Below is a small trained network, with its code and all its weights. Each question gives an input and a class and asks what happens when units are switched off, that is, made to give their printed mean instead of their output.

import numpy as np


def w(rows, s, z=0):
    codes = np.array(rows[::2]) - 128.0
    scale = np.full(codes.shape[1], s)
    scale[-1] = z or s
    return codes * scale


def norm(h):
    return h / np.sqrt((h * h).mean(-1, keepdims=True) + 1e-5)


def f(y):
    return np.maximum(y, 0)


def log_softmax(a):
    a = a - a.max(-1, keepdims=True)
    return a - np.log(np.exp(a).sum(-1, keepdims=True))


def net(x, mask):
    res = np.array(x, float).reshape(1, 5) / 4 @ E
    u = 0
    for l in range(4):
        y = f(norm(res) @ A[l][:, :-1].T + A[l][:, -1])
        res = res + np.where(mask[u : u + 4], y, B[l][:, -1]) @ B[l][:, :-1]
        u += 4
    return log_softmax(norm(res)[-1] @ U[:, :-1].T + U[:, -1])


A, B = {}, {}
E = w([
[69,175,134,156,147,103,75,155,141],'x0',
[190,113,104,122,81,127,116,129,169],'x1',
[124,148,66,140,1,109,172,137,110],'x2',
[146,142,190,105,133,102,88,143,103],'x3',
[134,175,167,213,156,89,71,188,166],'x4',
],0.0055)
A[0] = w([
[205,126,159,75,139,143,148,85,148,40],'L0N0',
[94,220,187,124,121,53,118,132,2,3],'L0N1',
[87,122,74,55,148,136,183,94,115,90],'L0N2',
[170,170,135,147,77,88,100,179,205,33],'L0N3',
],0.004,0.0033)
B[0] = w([
[129,76,95,118,200,170,113,142,60,176],'L0N0',
[49,34,188,79,78,52,132,135,74,206],'L0N1',
[80,181,63,88,82,211,65,246,122,252],'L0N2',
[170,153,106,102,40,181,2,224,217,210],'L0N3',
],0.005,0.002)
A[1] = w([
[253,139,131,175,82,30,69,191,219,44],'L1N0',
[218,48,197,25,188,115,196,45,185,103],'L1N1',
[228,62,173,78,178,145,153,69,131,3],'L1N2',
[102,180,166,191,245,83,120,173,153,16],'L1N3',
],0.0038,0.0021)
B[1] = w([
[137,254,92,101,138,177,95,185,155,252],'L1N0',
[123,119,85,184,114,94,85,173,59,218],'L1N1',
[165,81,78,101,115,128,80,191,94,187],'L1N2',
[83,130,107,213,223,160,181,42,160,231],'L1N3',
],0.0073,0.0029)
A[2] = w([
[109,123,171,187,202,108,122,69,170,2],'L2N0',
[127,162,255,118,110,26,133,161,91,230],'L2N1',
[74,122,94,154,65,124,190,148,128,149],'L2N2',
[185,83,138,107,152,159,92,88,120,57],'L2N3',
],0.0059,0.00096)
B[2] = w([
[74,183,105,204,147,110,254,123,106,225],'L2N0',
[114,87,184,138,79,63,126,115,166,199],'L2N1',
[181,103,159,113,146,135,88,28,156,253],'L2N2',
[165,129,166,192,115,117,139,204,77,169],'L2N3',
],0.0076,0.0037)
A[3] = w([
[55,165,146,121,220,144,98,75,116,148],'L3N0',
[254,57,102,83,146,117,119,191,89,71],'L3N1',
[120,98,146,83,164,181,142,148,131,6],'L3N2',
[175,84,53,128,77,148,207,37,153,35],'L3N3',
],0.0051,0.0018)
B[3] = w([
[104,35,173,116,110,191,227,176,195,239],'L3N0',
[146,102,112,208,215,25,95,147,41,226],'L3N1',
[108,106,99,53,61,245,22,203,57,144],'L3N2',
[231,219,88,85,186,52,222,1,140,251],'L3N3',
],0.0048,0.0034)
U = w([
[57,68,111,51,138,221,125,133,131,6],'0',
[184,46,79,147,164,103,77,207,19,131],'1',
[189,147,60,78,109,117,179,7,128,151],'2',
[59,136,160,225,206,134,214,155,173,144],'3',
[175,214,106,148,79,130,45,189,221,208],'4',
[64,56,223,124,59,40,104,107,130,139],'5',
],0.012,0.0011)

Each question gives the input, the list of numbers given to net, and the class t.
The units are the neurons (one row each of A and B). Each row of codes is followed by its name. A weight is (code - 128) times the scale printed after its matrix; where a second scale follows, it is the last column's (A, B and U).
mask holds one flag per neuron, layer by layer. A switched-off neuron (its flag False) gives its mean, the last column of its row in B, instead of its output. The means were averaged over made-up inputs and are rounded, as every weight is.
A unit's drop is (log p(t) with every unit on - log p(t) with that unit switched off) / (log p(t) with every unit on - log p(t) with every unit switched off).
The circuit of an input: a set's keep is (log p(t) with only the set's units on - log p(t) with every unit switched off) / (log p(t) with every unit on - log p(t) with every unit switched off). Starting from the 12 units with the biggest drops (on a tie, the unit counted first), units are removed one at a time, each time the one whose removal leaves the highest keep (on an exact tie, the one counted first), for as long as the keep stays at least 0.8.
circuit, biggest first: the units of the circuit, biggest drop first
k most important neurons: the k neurons with the biggest drops, biggest first
drop of u: that unit's drop, to one decimal
input [-5,-8,1,4,3], class 5: circuit, biggest first => [L0N1]
input [6,0,-5,-4,-5], class 0: 2 most important neurons => [L0N2, L1N3]
input [3,-7,-3,6,-4], class 5: circuit, biggest first => [L0N1, L2N1]
input [2,-5,7,5,-5], class 5: 3 most important neurons => [L0N1, L1N3, L2N1]
input [-1,-6,-1,2,0], class 5: circuit, biggest first => [L0N1, L2N1]
input [4,6,-8,8,-1], class 3: circuit, biggest first => [L1N3, L2N0]
input [-1,-6,-1,-4,-6], class 0: 3 most important neurons => [L0N2, L3N2, L2N0]
input [1,-2,-2,2,-5], class 0: 2 most important neurons => [L0N2, L1N2]
input [0,-1,3,8,-7], class 5: 4 most important neurons => [L1N3, L2N0, L1N0, L0N1]
input [3,-5,-1,6,-8], class 5: 3 most important neurons => [L0N1, L1N3, L1N0]
input [-3,-2,-7,5,-1], class 1: 2 most important neurons => [L1N2, L1N1]
input [-7,0,-6,-1,5], class 1: 2 most important neurons => [L1N2, L1N1]
input [-3,-3,7,0,3], class 2: 2 most important neurons => [L2N2, L3N3]
input [2,-4,-1,-1,-4], class 0: drop of L1N3 => 0.0
input [3,-4,-4,-8,-4], class 0: drop of L0N2 => 0.3
input [-3,-8,0,3,-6], class 0: drop of L0N2 => 1.1
